Below are the code and all the weights of a small trained network. Each question names an input and a class and asks about switching units off, where a switched-off unit gives its printed mean instead of its output.

import numpy as np


def w(rows, s, z=0):
    codes = np.array(rows[::2]) - 128.0
    scale = np.full(codes.shape[1], s)
    scale[-1] = z or s
    return codes * scale


def f(y):
    return np.maximum(y, 0)


def log_softmax(a):
    a = a - a.max(-1, keepdims=True)
    return a - np.log(np.exp(a).sum(-1, keepdims=True))


def net(x, mask):
    res = np.array(x, float).reshape(1, 4) / 4 @ E
    y = f(res @ A[0][:, :-1].T + A[0][:, -1])
    res = res + np.where(mask, y, B[0][:, -1]) @ B[0][:, :-1]
    return log_softmax(res[-1] @ U[:, :-1].T + U[:, -1])


A, B = {}, {}
E = w([
[209,108,245,73,198,26,109,189,103,169,97],'x0',
[189,157,60,219,116,120,210,210,137,190,44],'x1',
[242,47,66,97,180,195,48,138,91,37,114],'x2',
[163,142,74,81,98,44,105,3,87,186,29],'x3',
],0.0045)
A[0] = w([
[167,140,86,163,120,120,166,190,132,152,93,106],'neuron 0',
[68,142,22,156,112,202,130,80,129,110,139,84],'neuron 1',
[159,136,89,167,125,120,169,195,128,155,82,107],'neuron 2',
[90,119,195,76,136,128,90,63,123,92,172,102],'neuron 3',
[165,128,100,122,119,64,123,11,116,144,75,106],'neuron 4',
[175,113,99,119,131,152,114,127,134,113,129,253],'neuron 5',
[198,129,229,97,169,67,106,181,114,144,105,87],'neuron 6',
[54,142,158,148,110,95,167,127,142,169,127,149],'neuron 7',
[177,101,108,124,140,156,106,135,114,103,118,50],'neuron 8',
[115,125,149,146,125,157,128,185,131,109,160,77],'neuron 9',
[59,140,153,137,112,106,155,139,128,168,121,28],'neuron 10',
[202,90,83,117,143,173,99,136,122,88,120,80],'neuron 11',
[109,121,172,157,140,175,142,230,134,93,185,109],'neuron 12',
],0.013,0.0048)
B[0] = w([
[127,78,100,118,147,186,56,62,140,91,180,209],'neuron 0',
[160,31,143,195,57,75,222,143,228,138,124,254],'neuron 1',
[122,73,107,125,143,189,43,48,142,89,170,213],'neuron 2',
[148,87,74,172,154,213,28,56,153,84,162,234],'neuron 3',
[171,149,63,42,158,146,114,187,152,231,74,244],'neuron 4',
[96,211,210,247,156,152,95,197,84,143,96,223],'neuron 5',
[124,65,119,232,36,105,237,133,229,126,138,242],'neuron 6',
[133,237,210,201,163,110,88,154,107,108,137,226],'neuron 7',
[125,198,145,64,123,58,149,61,153,120,176,173],'neuron 8',
[163,138,77,39,125,104,136,102,148,178,105,184],'neuron 9',
[142,207,145,52,130,43,145,53,153,102,189,175],'neuron 10',
[110,249,177,107,137,56,128,77,144,125,182,214],'neuron 11',
[175,152,66,75,148,128,100,153,138,241,36,250],'neuron 12',
],0.012,0.0079)
U = w([
[130,41,138,191,32,89,245,150,176,121,128,107],'0',
[157,146,57,27,162,135,111,175,126,220,11,112],'1',
[110,241,225,124,161,49,119,99,106,91,190,99],'2',
[124,59,88,130,161,255,47,61,120,58,186,121],'3',
[97,135,195,191,154,178,127,245,55,118,63,255],'4',
[85,72,138,49,129,137,184,164,28,53,120,97],'5',
],0.0067,0.0088)

Each question gives the input, the list of numbers given to net, and the class t.
The units are the neurons (one row each of A and B). Each row of codes is followed by its name. A weight is (code - 128) times the scale printed after its matrix; where a second scale follows, it is the last column's (A, B and U).
mask holds one flag per neuron, in row order. A switched-off neuron (its flag False) gives its mean, the last column of its row in B, instead of its output. The means were averaged over made-up inputs and are rounded, as every weight is.
A unit's drop is (log p(t) with every unit on - log p(t) with that unit switched off) / (log p(t) with every unit on - log p(t) with every unit switched off).
most important unit: the unit with the biggest drop
k most important neurons: the k neurons with the biggest drops, biggest first
drop when u is switched off: that unit's drop, to one decimal
input [8,-8,1,-7], class 0: 2 most important neurons	[neuron 6; neuron 2]
input [3,-2,3,3], class 4: most important unit	neuron 1
input [3,8,2,-7], class 3: 2 most important neurons	[neuron 2; neuron 0]
input [4,3,6,2], class 2: 3 most important neurons	[neuron 11; neuron 1; neuron 8]
input [-1,1,7,-6], class 2: 2 most important neurons	[neuron 11; neuron 4]
input [0,-4,0,0], class 3: 2 most important neurons	[neuron 3; neuron 7]
input [8,-4,8,3], class 0: 3 most important neurons	[neuron 6; neuron 7; neuron 10]
input [0,8,7,6], class 3: 3 most important neurons	[neuron 2; neuron 0; neuron 12]
input [6,7,4,0], class 3: 2 most important neurons	[neuron 2; neuron 0]
input [-5,6,-6,-2], class 2: 2 most important neurons	[neuron 7; neuron 3]
input [0,-3,-4,-4], class 1: 2 most important neurons	[neuron 12; neuron 11]
input [-7,-5,-7,8], class 1: 4 most important neurons	[neuron 4; neuron 6; neuron 11; neuron 5]
input [6,8,7,-6], class 3: 3 most important neurons	[neuron 2; neuron 0; neuron 1]
input [-4,5,-6,-1], class 2: 4 most important neurons	[neuron 7; neuron 3; neuron 10; neuron 6]
input [-3,4,-7,5], class 2: most important unit	neuron 7
input [6,8,-8,7], class 2: drop when neuron 1 is switched off	0.5
input [1,-1,2,-6], class 1: drop when neuron 12 is switched off	0.3
input [-2,-2,-1,1], class 4: drop when neuron 12 is switched off	0.1
